What can hang from each mark
dubane: renele
lani: timo valuni
renele: dubane fami lani pora
pora: fami
timo: kamube pora
sozo: fami
valuni: bomezo kamube timo
bomezo: lani sozo

Each row was made from one small tree. The marks that hang from a mark follow it in brackets, in alphabetical order. Every link used is in the known rows. Write each row's tree.
In the rows, zero is written as 100.
Known rows
pora{fami}: 92,109,91,110,99,81,64,104,94,107,109,97,109,92,87,102,113,95,107,101,101,106,99,95
dubane{renele{fami lani{timo} pora}}: 125,78,100,110,105,111,91,56,110,101,50,104,84,90,93,112,68,96,96,101,104,88,60,109
dubane{renele{lani{valuni{timo}}}}: 124,112,96,81,116,92,113,61,92,95,82,102,108,108,121,104,121,89,93,98,105,87,131,110
bomezo{lani{valuni} sozo{fami}}: 96,99,101,117,86,103,142,132,101,126,126,111,107,100,134,78,117,100,97,102,92,99,111,91
timo{pora}: 93,108,92,113,93,96,111,121,95,99,117,101,94,110,96,101,106,112,98,105,100,100,80,113
bomezo{lani sozo}: 123,105,105,114,98,101,127,93,96,111,108,104,110,96,104,90,107,105,92,107,94,115,90,89
lani{timo{pora} valuni{bomezo}}: 69,114,104,88,95,103,93,132,94,86,122,111,99,112,103,102,90,101,97,102,101,103,106,81
lani{timo{pora{fami}} valuni{bomezo kamube}}: 58,116,100,96,89,111,49,143,94,86,131,108,119,97,84,98,86,88,92,91,101,104,112,77
renele{dubane fami}: 94,81,104,107,97,78,90,96,116,108,90,82,74,113,102,112,102,110,127,95,101,105,91,81
renele{fami pora}: 91,82,97,122,92,96,103,105,111,111,83,85,81,114,99,104,93,109,93,101,100,99,69,97
dubane{renele{pora{fami}}}: 105,104,88,108,107,93,76,102,98,106,84,111,103,91,69,98,80,104,91,105,104,96,71,119
bomezo{lani{valuni{timo}} sozo{fami}}: 106,107,96,110,89,95,158,124,93,121,116,100,117,99,129,80,134,86,83,102,94,98,140,101
bomezo{lani{timo valuni} sozo{fami}}: 97,102,101,109,81,111,141,111,97,118,119,110,110,86,132,82,100,89,101,101,93,102,104,83
renele{dubane lani{valuni{bomezo timo}} pora}: 107,80,118,91,126,84,79,119,119,90,68,91,95,128,89,110,82,79,99,101,101,109,130,103
renele{dubane lani{timo valuni}}: 101,90,115,85,108,95,80,63,114,90,86,95,88,96,116,110,77,83,134,93,103,107,104,85
renele{dubane fami lani{valuni} pora}: 95,62,117,111,105,101,88,93,135,107,59,86,73,111,109,104,78,100,119,92,101,97,98,97
bomezo{lani}: 106,103,103,103,96,105,118,100,92,104,112,94,98,111,106,87,113,106,95,104,98,112,97,106
lani{valuni{timo}}: 88,118,94,85,97,82,121,92,88,96,105,80,111,115,124,97,131,90,97,96,102,100,134,94
bomezo{sozo}: 120,109,96,120,99,83,104,89,97,106,109,103,108,97,104,106,109,102,104,105,97,110,76,78
dubane{renele{fami lani pora}}: 125,75,98,118,109,106,96,73,114,109,58,107,81,104,96,109,82,106,91,102,103,85,67,115
valuni{timo{pora{fami}}}: 92,119,86,107,95,81,94,124,88,101,101,95,115,91,72,105,121,95,83,103,101,97,124,119
timo{kamube pora{fami}}: 88,105,89,100,103,92,74,128,98,106,125,108,102,81,69,101,112,124,114,104,98,98,95,118
lani{timo{pora{fami}}}: 83,114,89,109,89,99,77,111,90,97,106,106,104,76,73,105,93,97,102,101,101,102,85,103
sozo{fami}: 90,99,85,120,91,83,99,130,96,115,126,105,92,117,120,100,115,96,108,103,96,97,83,107

Which tree is each row?
120,111,105,111,98,109,120,150,87,93,118,104,127,113,75,92,112,95,54,106,95,115,115,98
valuni{bomezo{lani sozo} kamube timo{pora}}
77,111,106,87,82,127,141,111,93,94,115,99,102,94,108,82,94,105,92,100,99,101,107,107
bomezo{lani{timo{pora} valuni}}
114,108,102,82,110,108,95,47,98,92,89,115,101,92,123,103,88,90,109,96,105,91,96,94
dubane{renele{lani{timo valuni}}}
101,81,112,95,105,80,99,76,119,103,64,81,87,110,121,114,117,90,117,90,103,97,145,89
renele{dubane fami lani{valuni{timo}}}
96,109,96,92,102,112,80,80,99,97,88,130,108,70,88,101,82,96,102,97,105,82,103,113
dubane{renele{lani{timo{pora{fami}} valuni}}}
83,107,106,94,88,121,114,106,94,98,128,82,110,116,125,74,109,98,94,89,98,110,113,93
bomezo{lani{valuni{kamube}}}
106,89,93,110,100,99,107,87,106,109,73,101,83,108,92,103,88,117,88,102,103,88,62,105
dubane{renele{fami pora}}
89,115,96,75,106,86,116,89,89,97,117,79,104,106,116,100,138,108,110,97,101,99,132,99
lani{valuni{timo{kamube}}}
100,107,107,87,92,123,143,103,99,100,123,109,107,69,97,84,95,125,104,103,95,102,99,97
bomezo{lani{timo{kamube pora} valuni} sozo}
102,104,102,79,115,103,121,150,88,93,121,103,102,115,71,95,125,120,80,112,95,106,131,125
valuni{bomezo{lani} timo{kamube pora}}
121,86,101,110,105,105,84,76,106,93,73,95,94,95,93,110,70,80,100,104,100,105,63,113
renele{lani{timo} pora}
74,112,106,89,95,104,65,111,90,82,130,93,111,121,116,100,92,83,99,91,101,112,102,59
lani{timo valuni{bomezo kamube}}
102,110,95,86,117,84,98,141,89,91,124,105,103,117,75,111,123,116,93,110,98,102,115,109
valuni{bomezo timo{kamube pora}}
65,112,94,82,94,105,84,108,96,96,124,104,106,68,86,96,101,117,121,97,100,94,107,99
lani{timo{kamube pora{fami}} valuni}
82,115,101,91,82,121,145,126,86,92,120,80,119,115,107,77,118,95,67,92,101,101,134,118
bomezo{lani{valuni{kamube timo{pora}}}}
119,85,94,94,105,115,97,64,105,100,86,121,83,77,87,115,92,128,114,101,102,78,76,116
dubane{renele{fami lani{timo{kamube pora}}}}
126,74,99,95,115,113,86,52,112,101,65,106,81,81,85,113,73,114,110,101,103,87,59,113
dubane{renele{fami lani{timo{kamube}} pora}}
122,104,112,101,105,104,100,109,93,98,108,116,110,97,90,99,90,91,90,111,94,122,92,67
valuni{bomezo{lani{timo} sozo}}
125,91,95,113,118,99,60,86,108,108,65,119,103,86,70,103,78,95,92,105,103,92,77,127
dubane{renele{lani pora{fami}}}
114,72,112,104,104,93,69,60,120,98,67,91,74,94,103,124,81,90,131,94,101,104,89,80
renele{dubane fami lani{timo}}
96,89,112,89,102,106,93,90,116,87,91,106,87,94,102,108,74,94,127,96,102,100,99,104
renele{dubane lani{timo{pora} valuni}}
88,120,94,91,90,93,110,93,85,89,116,72,119,121,123,95,127,83,89,87,103,105,128,90
lani{valuni{kamube timo}}
